[ -1 -13 -13  29 -28  12  -8 -19  23  20  14  -8   6  22  89  27  14 -39
  -8  17  61  17 -14 -18  37  33 -35  28 -35  40  -1  -2  -9  16 -16 -20]
gar
[  3 -30  15  -7  19 -40   8  -6 -14   7 -43 -13  24   9  24 -18  -7 -38
 -76  41  -7  13  20  10 -27  22  -1  10   7 -24   3  -6   7 -27  46  10]
goro
[ 16 -35  11  11  -1  -6 -18  -3 -16  -3 -39   6  10  17  48  40   8 -22
 -13  10  48  30 -10 -18  21  38  21  26 -12  25  -5  -4 -33  -8 -14 -26]
sada
[ 28 -10 -37   6   4  29   3 -34  13  15 -24  -9  27  -5  21 -52 -41  30
 -28  34 -17  13 -23   7  -8 -15 -19 -19 -35   8 -32 -14   4 -18  34 -18]
goro
[  5  40   0   6  -5  26  24 -10  11  24 -46   0  45  36  12 -26 -24  48
  -1  12   8  34  -1   0   5 -21  -7 -22 -41  24 -12  23   8 -16  14  -3]
sada
[ 12   8 -21  21  20  34  20 -19   0   4  27   2  49   8   8 -28 -33  29
 -24  31  29  -4  -3  10  -1 -18  -5  -5 -46  -4  10   4   8  -1  22  10]
sada
[ 30 -19  16 -13  28  -6  12   4  11 -10 -13 -33  14  -1   5 -31  -6 -30
 -37  15 -11   5   6  -4 -12   3   2   5   6 -15  -4   8  26 -29  46  -2]
bepa
[ 18 -29 -15  23 -12  -5  -9 -16  -1  -6 -16  10 -18  -8  54  29   3 -23
 -17  14  34  -8  -6   4  32  33  16   9 -26  27 -16 -39 -26   5 -18 -11]
Pada
[ -5  -7   8  10 -48   1   8 -19 -12  13 -31  31  11  11  70  58 -13   5
  -6  29  -2  12 -17   2  39  24 -31  27  -8  48 -25 -14  -2   6 -14 -11]
Pada
[ 27 -37 -30  14  16  -6 -14 -11   4  -9 -33  38 -13  -9  71  42   4 -28
 -35  -3  31  -6 -12 -19  28  45 -11  20 -19  42 -22  -7 -10 -20   6 -10]
kab
[ 19 -24  -4  10  -7  11 -16 -15  11  -5  19  12 -15 -11  46  23 -12  -4
 -26  -3  34   1 -10 -16  33  19  -4  23 -20  22 -23  -8 -36 -12   9 -10]
bepa
[  5 -27 -11  18   5  -1 -28   1  13  12 -12 -17  -3  -6  66  44  10 -46
 -33  -3  36  20 -15 -17  12  50 -34  20 -18  34 -14  -6 -14 -19  -1  -5]
kab
[ 17 -16 -20   9  13  -7  -8 -31  45   0   3   5  13   9  28 -35 -39  37
 -25  41  -7  27 -42   7  11 -22   1 -22 -30  28  -7  -1 -19 -23  55  11]
Pada
[ 29  -8  -7  35 -19   0 -16  -2  -9   6  18   2 -27  -6  64  32  -2 -26
 -46 -14  17  12 -18  -7  30  28 -22   8   7  41 -33   3 -22 -31   0 -26]
kab
[ 22   3 -25  -3  12  -6   7 -33  22  22 -85  12  46   1  13  -7 -26  30
 -21  51 -11  36 -11  -4   3  28 -52  -5  -4  27 -22   8  10 -22  18 -29]
Leg
[ 25 -18   0  19 -17   9 -24  -6 -12 -17  -7  39  -4  -5  52  40  31 -19
   3  11   5  12   2 -15   0  60 -38  36 -13  32 -22   7 -20  -1  -7 -13]
kab
[  1  19  16 -15  40 -23  17  -2   8 -15 -11   7  21  -2   7 -29  -7 -44
 -56   6 -21   5   4  -7 -20   3 -15   4   7  20  -1   1  46 -25  62 -22]
Kedez
[ 15 -30  21 -23  21 -20  21  11  15   6 -29  26  16  12  20   3  14 -32
 -47  21 -13  -7  11   4  -7  -7  -5  12   2 -12   9  -2  13 -29  62   9]
Gafa
[  0 -22   3  28 -27   6   6 -16  23   0 -32   1 -19   9  69  23  33 -21
 -14   8  51  -2  -2 -17  26  35  -7  25 -28  24 -12  -9 -36  -3 -14 -31]
gar
[ 14  -6  24   0  26 -21   8   2   6   1 -40  23  21  14  18 -22  29 -24
 -39  20   8  10  22  -6  -7  20  11   4  -5   2  19   8  21 -18  35  -4]
sada
[ 25   2 -10 -13  29  31  -1 -22  29  15 -43 -16  35   1   7 -32 -43  28
  -7  16 -14  31 -20  -8  13 -19 -28 -15 -14   2 -32  -9  17 -25  44 -15]
bepa
[  0  -8 -16   7  10  10   5 -18  17   7 -43  12  41  11  20 -20 -43  39
 -27  35 -17   7 -18   4 -12 -12 -25  -3 -33   5 -24  -9   2  -8  27 -32]
goro
[  8 -36 -15  27   4  -3 -15  10  26   9  -2   0  -8  -1  57  25  36 -49
 -38 -12  41   9   4 -21  24  37  15   7 -13  18 -25  -4 -35 -21  -5 -10]
bepa
[ -7  32   2   0  12  15  16 -19   3   2 -38  17  42  17  13 -18 -53  36
 -20  44 -10  22  -8  -1   9  -6 -21   5 -19  27 -29 -14  14 -23  32 -50]
Kedez
[  8 -24 -25   9 -10   9  -8 -25   2 -19 -21   7 -11 -17  20  36   5 -17
  19  27  31  -4   3 -21  24  58  -8  17 -26  23 -24  -7 -32 -15 -16 -22]
Leg
[ 27  17  37   0  -2 -44  10  13  11   4 -50  22  28  14  41   0 -57  18
 -56  11 -46   0   2  13   1   7  -5  22 -10  14  -1  -6   5   1  34   0]
bebi
[  7 -24 -21  25  -4  -7  -9 -18  13 -17 -17   8  -1  -8  47  47  -5 -34
 -21  -5  43   5 -21 -23  17  42  -8  10 -17  23 -33 -18 -52 -21  -6 -36]
Leg
[  7   3 -22   8 -15  14   4 -14   6  10 -63  24  35  14  32 -33 -45  34
 -10  28 -40   7 -23   5   2  -4 -33 -28 -23  10 -30  -2  24 -12  17 -12]
Pada
[ 13  16 -13  -8   5  10   7 -29  15  -6 -58  12  30  -4  -1 -15 -48  50
   8  35 -29   6 -19  -7   3   2 -31 -12 -19  16 -25  -5   8 -28  23 -35]
Leg
[ 22  24 -23  13   6  19   5  -4  15   9 -26   0  14  10  33 -36 -55  25
 -23   7 -26  15 -31 -16  10  -1 -38 -15 -33  26 -16   1  26 -24  20   0]
kab
[  2 -43  -6   1  -5   6 -18   8  21 -14 -18   1   0  -7  63  31  12 -50
 -39  -2  59 -11 -24 -24  28  27   8  23 -31  10   3 -54 -48 -22  -2 -24]
Gafa
[ -5 -34 -17  14 -25   8  24 -16 -14   6 -14  25   9 -26  50  74  15 -44
 -23  16  15  -6   1   8  33  36 -48  22  22  22 -36   3  -3  -2  -7 -17]
Pada
[ -7  12 -25  -2  -4  15   5 -18   8  20 -39   1  35  19  32 -33 -65  26
  -5  50 -19   7 -13   4   6 -14 -27 -24 -59  13 -16 -25  33 -13  28   7]
Pada
[  7  -4   3  26   8  -3 -16 -12  14  -6 -12   6   5   8  54  31 -14 -24
 -36   1  37  21 -21 -13  38  40   5  28 -11  50 -24 -20 -26  -4  -2 -42]
Kedez
[ 13 -14   7  25 -30  12   2 -13  32  11 -20 -16 -20   5  68  28  11 -19
  -8  13  29  23  -9 -13  48  34 -12  22 -14  31 -20  10 -40 -14   0 -24]
gar
[ 13  14 -34  12  12  21  23 -47  11  16   5  -6  43  18  27 -49 -27   0
 -32   5 -18  29 -39  -4 -13 -34 -24 -27 -16  17 -24  -5  25  -8  54  28]
goro
[-10  14   9   2  38 -32  -5   7  47 -17 -12 -27  30   3  36  -1 -50 -18
 -45 -11 -17  -6  -8  -3  -9  -2   6  -1   5  -2  -3  38  23 -30  54 -13]
bepa
[ 14 -33 -20  28   1 -13 -29  -3  28  -1  -8  -6   9  -2  58  15  -1 -36
 -32 -10  33  12 -25 -18  16  35   3   9 -22  30 -19 -13 -43  -1   4  -2]
bebi
[ 31   7 -34   0  15  22   2   8   7  28 -42  -4  51  -2  15   4 -51  26
  24  57 -52  17   5  32  -8  -4 -30  -9 -63  16 -24 -27  35  21  -5  -8]
Pada
[  0 -12 -17  22 -17  -7  -4 -17  16  -4 -18  -5   8 -14  57  29  -6 -26
 -22   1  30   9 -19 -23  16  35  -4  22 -17  36 -22 -24 -44  -1 -10  -6]
bebi
[ -4 -16  12  28  -1   9   3 -19   6 -16 -17  22  -6   0  35  76   9 -24
   9   3  31  -5 -17 -23  27  31  -5  44 -10  28 -26 -31 -47  11  -4 -19]
Gafa
[ 59   2   1 -16   8 -15  15  11   9   2 -42 -26  22 -12  53 -34  -4 -36
 -75  25 -14   8  25  19 -20  42 -26  14 -11   6  17  18  41 -34  32  11]
kab
[  7   0  31 -23  29 -29  11  -2  29  -6 -46  -8  28   1  22  -1   3 -25
 -30  33 -44  -1   1   3  -4   7   7  17  26   2  22   3  34 -30  62   8]
Gafa
[ 14 -13  11 -19  28 -32  -5  24  11  14 -17 -36  11  12  20 -22 -13 -33
 -49  27 -16  18  18  -5 -17   2  10  -1 -22   5   2  11  24 -40  44   9]
bepa
[  5 -28 -14   8 -29  -1   1 -30  12 -17 -39   4 -13 -17  51  49   9 -24
  -3   0  20  -2 -27 -30  15  50 -14  22  -4  38 -34  -2 -33 -26 -12 -34]
Leg
[ 17  12  -4   9  -2  23   8 -32  26 -10 -51   1  31   2  25 -34 -58  41
 -18  13 -14  -3 -33  -7  15 -13 -29  -9 -26  33 -40  -4   6 -19  49 -27]
bebi
[ -35   28   23   32  -33   -7    2   10   51   32  -22   36   -9   15
   53  102   -8    2  -10  -12   34   55   -2  -18   64   20  -12   23
  -16   39  -43  -13 -114  -23    2  -21]
Gafa
[ 24  -7  11  -9  18 -33  17 -10   8  -7 -36  -5  24  -4  21 -24  -7 -26
 -42  30 -18   0  12   2 -15  17   1  11   7   5   3  -3  21 -14  47  10]
bebi
[ -1 -16 -12  31 -32   1 -10 -14  16   6  20 -25 -13  -5  48  17   0 -34
 -28  -9  37  16  -9  -6   2  35  -6  15 -21  10 -19   0 -52   5 -16 -12]
goro
[ 16  -4  17   7  15 -37  28  -9   3   7   1  -1  17   9  27 -14  13 -31
 -76  24   2   3  25  22 -18   5   7  12  -1  -5  11  -7   7  -8  43  17]
goro
[ -2 -35   1  10 -30   5  -8  -3   4  -6 -17  20  -3 -12  62  46  -6 -19
 -14  22  20  -9 -11  -2  41  38 -11  26 -22  16  -9 -39 -26   4 -18 -11]
Pada
[ 30   1  34  -6  20 -15  15  12   4  -8 -15  -9  -5   5  20 -10  -8 -31
 -32   7 -35   1   9  -2  -1  25 -18  19  -1  -1  14   5  42 -17  41  26]
kab
[ -1 -21 -17  17  -9  -6 -15 -12   4  -2 -26   4  15   2  60  31 -21 -21
 -22   6  38   2 -14 -19  36  40   0  20 -25  34 -17 -18 -32   0  -4   7]
bebi
[  3  13 -20  10  11   9  19 -12  30  17 -44 -30  26  -6  21 -37 -84  34
 -48  29 -25   3 -22   3  18  -5 -16  -5 -38   6  -8 -19  10 -12  15 -10]
goro
[ 11 -15 -27  18   1  23  20  -6  -9  -3 -79  23  43  27  30 -29 -61  48
 -21  29 -12 -17 -39   5  49  -9   2 -23 -21  -3 -12 -40  27   0 -15  -4]
Pada
[ 25 -12  16  -8  19  -7   2 -26  -5 -19  -3 -30 -21 -37   7 -22  20 -25
 -38  21 -47  -5  23   1   9  21  38  -4  46  -5 -20  29   1 -74  75  44]
bepa
[  8  23  -2   3  16  17  -2  -7  -1  -7 -38   2  37  23   9  -5 -62  22
   1  24 -20  -4 -21  -4  13 -14 -20   0 -29  20 -16  -5  23  -9  30 -21]
Gafa
[  4   2 -22   2   1  27   6 -32   9   9 -40   7  28   2  22 -22 -43  39
   1  40 -17  -6 -17  14   8 -14 -29 -19 -42  17 -25 -23  26  -7  27  -6]
Pada
[-10  -8 -41 -20  43   0 -71 -18  37  14 -12  -4  52   1   4 -37   5  15
  -6   4   5  30 -54  -7  34 -12 -35 -61  23  30  12  11  34 -43  34 -14]
Leg
[-11 -21 -12  33 -10 -15  -4 -14   7  -1 -11  12  -2   7  60  31  10 -25
 -44   9  43   6 -11 -12  25  28  13  16 -16  31 -20 -27 -39  -5 -11 -31]
goro
[ 28  26 -25  15  12  22 -30 -37  11  -4 -13 -21   9 -31  22 -37 -33  41
 -33  -7 -33  16 -34  -8   4 -14  -2 -30  -7  38 -43  -1 -20 -48  37  -4]
bepa
[ 11 -14  34  -9  -2 -25  42  19 -16 -23 -23  25   8   3   9  -8 -15 -27
 -34  32 -59 -33  13   6  -7  18 -23  26  -9  -4  19  -1  56  12  27  26]
Pada
[ 10 -25   4  17 -20   2 -32 -24   1  11  -4   3 -26  -4  75  34  12 -37
  -6  26  25  15  -5 -19  26  34 -23  28 -21  33 -23 -22 -28 -11  11 -35]
gar
[ 12 -11  30  -2 -11 -26  28   0  -5  -7 -60   8   5  12  25 -11 -11 -14
 -54  24  -4  -6  10   8  16  32 -18  13  -5   3  13  -4  18  -2  14  22]
Pada
[ -8 -49 -19  19 -26  -2   9  -9   5 -14 -17  31 -16  -1  66  44  -2 -29
 -20  -2  31 -21 -23 -15  33  29   4  14 -24  22 -22 -19 -27  -1 -12  -1]
Pada
[ 20  12 -18   0  14  18  11 -16 -14  18 -54  18  38   1  15 -21 -46  36
 -29  25  -1  18  -1  -3  -3  -9 -14 -11 -36  11 -16  -4   4 -22  19 -17]
sada
[ 28 -13  27 -11  21 -20  21   9  -4  -9 -15  12  11   5  14 -21  -8 -33
 -46  12   0   0  13  -7  -6   8   9  15  -4 -13  23   5  24 -13  36  -5]
sada
[  9  -2 -28   0 -10  30   0 -21  13  27 -49  -6   9   2  45 -43 -34  16
  -9  25 -12  -2 -14  -9  -3 -17 -38 -23 -41   2 -28 -14  21 -26  24 -43]
gar
[ 28  17  32   7  24 -21  11   7   9 -22   7   5  14  13  24 -17   8 -35
 -19  28 -41  14  12  -1 -18  21  -9  16  10  -2  10   4  36 -21  52   4]
kab
[ 10   3  21  -8  -2 -30  32  -1  10   9 -43  -9  32   7  34 -17  -5 -13
 -55  31 -19   1  15   7 -14   8  -2  12  -6  12   2  -7  17 -21  42  17]
bebi
[  9 -24 -37 -11  -6 -19 -12 -21   5  14  -3   5  23 -30  77  42  -5 -51
 -40   3  10  12 -13 -11  -5  25 -22  21 -12  46 -19  -3 -13 -13  23  24]
bebi
[-23   7  23   3  19 -25  32  12  27  -6 -41 -14  17  31  23 -25   0 -24
 -51   5  10   0   3 -10   5  19  35   6  -3   3  16  -4  20 -22  17   1]
Kedez
